Below are the code and all the weights of a small trained network. Each question names an input and a target symbol and asks about switching units off, where a switched-off unit gives its printed mean instead of its output.

import numpy as np


def w(rows, s, z=0):
    codes = np.array(rows[::2]) - 128.0
    scale = np.full(codes.shape[1], s)
    scale[-1] = z or s
    return codes * scale


def norm(h):
    return h / np.sqrt((h * h).mean(-1, keepdims=True) + 1e-5)


def f(y):
    return np.maximum(y, 0)


def softmax(a):
    e = np.exp(a - a.max(-1, keepdims=True))
    return e / e.sum(-1, keepdims=True)


def log_softmax(a):
    a = a - a.max(-1, keepdims=True)
    return a - np.log(np.exp(a).sum(-1, keepdims=True))


def net(x, mask):
    ids = ['Λαγεζηθμξτφψω'.index(c) for c in x.split()]
    T = len(ids)
    res = E[ids] + P[:T]
    r = norm(res)
    for j in range(3):
        rows = slice(3 * j, 3 * j + 3)
        q, k, v = (r @ M[0][rows].T for M in (Q, K, V))
        z = softmax(np.where(np.tri(T) > 0, q @ k.T / 3**0.5, -1e9)) @ v
        o = O[0][rows]
        res = res + np.where(mask[j], z, o[:, -1]) @ o[:, :-1]
    y = f(norm(res) @ A[0][:, :-1].T + A[0][:, -1])
    res = res + np.where(mask[3:11], y, B[0][:, -1]) @ B[0][:, :-1]
    return log_softmax(norm(res)[-1] @ U[:, :-1].T + U[:, -1])


Q, K, V, O, A, B = {}, {}, {}, {}, {}, {}
E = w([
[92,203,175,103],'Λ',
[146,58,135,112],'α',
[92,102,168,57],'γ',
[128,78,167,124],'ε',
[105,147,189,50],'ζ',
[66,143,77,39],'η',
[91,204,162,154],'θ',
[90,124,117,15],'μ',
[132,71,106,118],'ξ',
[123,88,220,70],'τ',
[105,65,80,4],'φ',
[223,139,49,80],'ψ',
[222,36,165,187],'ω',
],0.019)
P = w([
[47,121,245,41],'0',
[92,101,184,80],'1',
[145,71,205,54],'2',
[137,58,206,107],'3',
[158,83,150,54],'4',
[148,99,183,76],'5',
[104,88,165,44],'6',
],0.011)
Q[0] = w([
[109,175,22,189],'h0',
[178,116,98,66],'h0',
[98,141,133,253],'h0',
[82,178,74,100],'h1',
[111,138,166,103],'h1',
[124,149,114,161],'h1',
[125,150,50,130],'h2',
[141,145,199,63],'h2',
[134,254,92,82],'h2',
],0.013)
K[0] = w([
[121,231,113,74],'h0',
[158,150,161,156],'h0',
[100,131,183,85],'h0',
[95,121,184,130],'h1',
[185,112,103,108],'h1',
[78,117,167,187],'h1',
[116,130,173,91],'h2',
[204,122,95,130],'h2',
[178,1,115,142],'h2',
],0.013)
V[0] = w([
[195,238,144,165],'h0',
[129,151,175,246],'h0',
[73,150,78,161],'h0',
[70,185,159,82],'h1',
[118,127,84,49],'h1',
[142,198,75,121],'h1',
[153,74,177,137],'h2',
[207,134,64,127],'h2',
[179,91,76,206],'h2',
],0.014)
O[0] = w([
[220,122,198,149,5],'h0',
[103,29,176,254,86],'h0',
[149,184,118,199,8],'h0',
[99,217,191,198,162],'h1',
[107,211,57,94,179],'h1',
[213,234,105,145,35],'h1',
[77,65,175,92,194],'h2',
[215,87,174,3,46],'h2',
[249,54,162,115,7],'h2',
],0.0098,0.011)
A[0] = w([
[93,178,94,212,19],'n0',
[237,251,182,216,213],'n1',
[92,138,73,189,17],'n2',
[187,98,73,177,2],'n3',
[121,136,11,137,16],'n4',
[70,54,41,72,213],'n5',
[150,191,123,114,2],'n6',
[80,7,65,212,202],'n7',
],0.011,0.0065)
B[0] = w([
[247,77,137,113,136],'n0',
[105,82,245,141,133],'n1',
[215,82,195,79,134],'n2',
[179,104,187,45,128],'n3',
[193,96,186,70,133],'n4',
[193,116,170,112,250],'n5',
[135,63,167,93,128],'n6',
[160,68,169,48,203],'n7',
],0.013,0.016)
U = w([
[109,81,89,100,235],'Λ',
[130,133,129,109,102],'α',
[113,90,124,146,42],'γ',
[108,84,138,148,3],'ε',
[131,128,163,156,45],'ζ',
[100,143,137,126,51],'η',
[176,9,176,139,222],'θ',
[97,124,167,137,150],'μ',
[97,123,65,112,72],'ξ',
[196,152,111,61,108],'τ',
[105,163,146,117,36],'φ',
[123,82,101,158,27],'ψ',
[101,148,204,205,195],'ω',
],0.012,0.0051)

Each question gives the input, a string of symbols that net reads in full, and the target symbol t.
The units are the heads (3 rows each of Q, K, V and O) and the neurons (one row each of A and B). Each row of codes is followed by its name. A weight is (code - 128) times the scale printed after its matrix; where a second scale follows, it is the last column's (O, A, B and U).
mask holds one flag per unit, heads first, then neurons. A switched-off unit (its flag False) gives its mean, the last column of its rows in O or B, instead of its output. The means were averaged over made-up inputs and are rounded, as every weight is.
A unit's drop is (log p(t) with every unit on - log p(t) with that unit switched off) / (log p(t) with every unit on - log p(t) with every unit switched off).
The circuit of an input: a set's keep is (log p(t) with only the set's units on - log p(t) with every unit switched off) / (log p(t) with every unit on - log p(t) with every unit switched off). Starting from all 11 units, units are removed one at a time, each time the one whose removal leaves the highest keep (on an exact tie, the one counted first), for as long as the keep stays at least 0.8.
circuit, biggest first: the units of the circuit, biggest drop first
heads that matter: for each layer, one digit per head in row order, 1 if its drop is at least 0.15 and else 0, layers parted by /
drop when u is switched off: that unit's drop, to one decimal
input ω ω γ, target θ: circuit, biggest first	[h2, h0]
input ψ Λ ζ, target τ: circuit, biggest first	[h0, h1]
input τ θ ψ Λ, target τ: heads that matter	011
input μ ω ω γ, target θ: circuit, biggest first	[h0, h2]
input ζ θ θ, target ω: heads that matter	110
input ξ γ ω Λ, target θ: circuit, biggest first	[h2]
input τ ψ η η, target τ: circuit, biggest first	[h2, h0]
input θ ψ θ, target τ: heads that matter	001
input ω γ ω ω η, target θ: circuit, biggest first	[h2, h0]
input τ ψ ψ θ γ, target τ: circuit, biggest first	[h1, h0]
input ε ζ θ θ, target ω: heads that matter	010
input φ Λ ω η, target θ: heads that matter	101
input ψ ψ ψ ζ, target τ: circuit, biggest first	[h1, h0]
input ζ γ μ Λ ω ζ, target θ: circuit, biggest first	[h2]
input ζ θ Λ ω Λ ω ψ, target θ: circuit, biggest first	[h0, h2]
input γ ξ η ε ω ζ μ, target θ: drop when n5 is switched off	0.1
input θ τ ψ θ, target τ: drop when h1 is switched off	0.3
input ζ ψ ε, target τ: drop when h1 is switched off	0.4
input τ ε ω ζ α ε ψ, target θ: drop when h1 is switched off	0.1
input φ ω ζ θ, target θ: circuit, biggest first	[h2]
input γ θ ω ζ ξ ω φ, target θ: circuit, biggest first	[h0, h2]
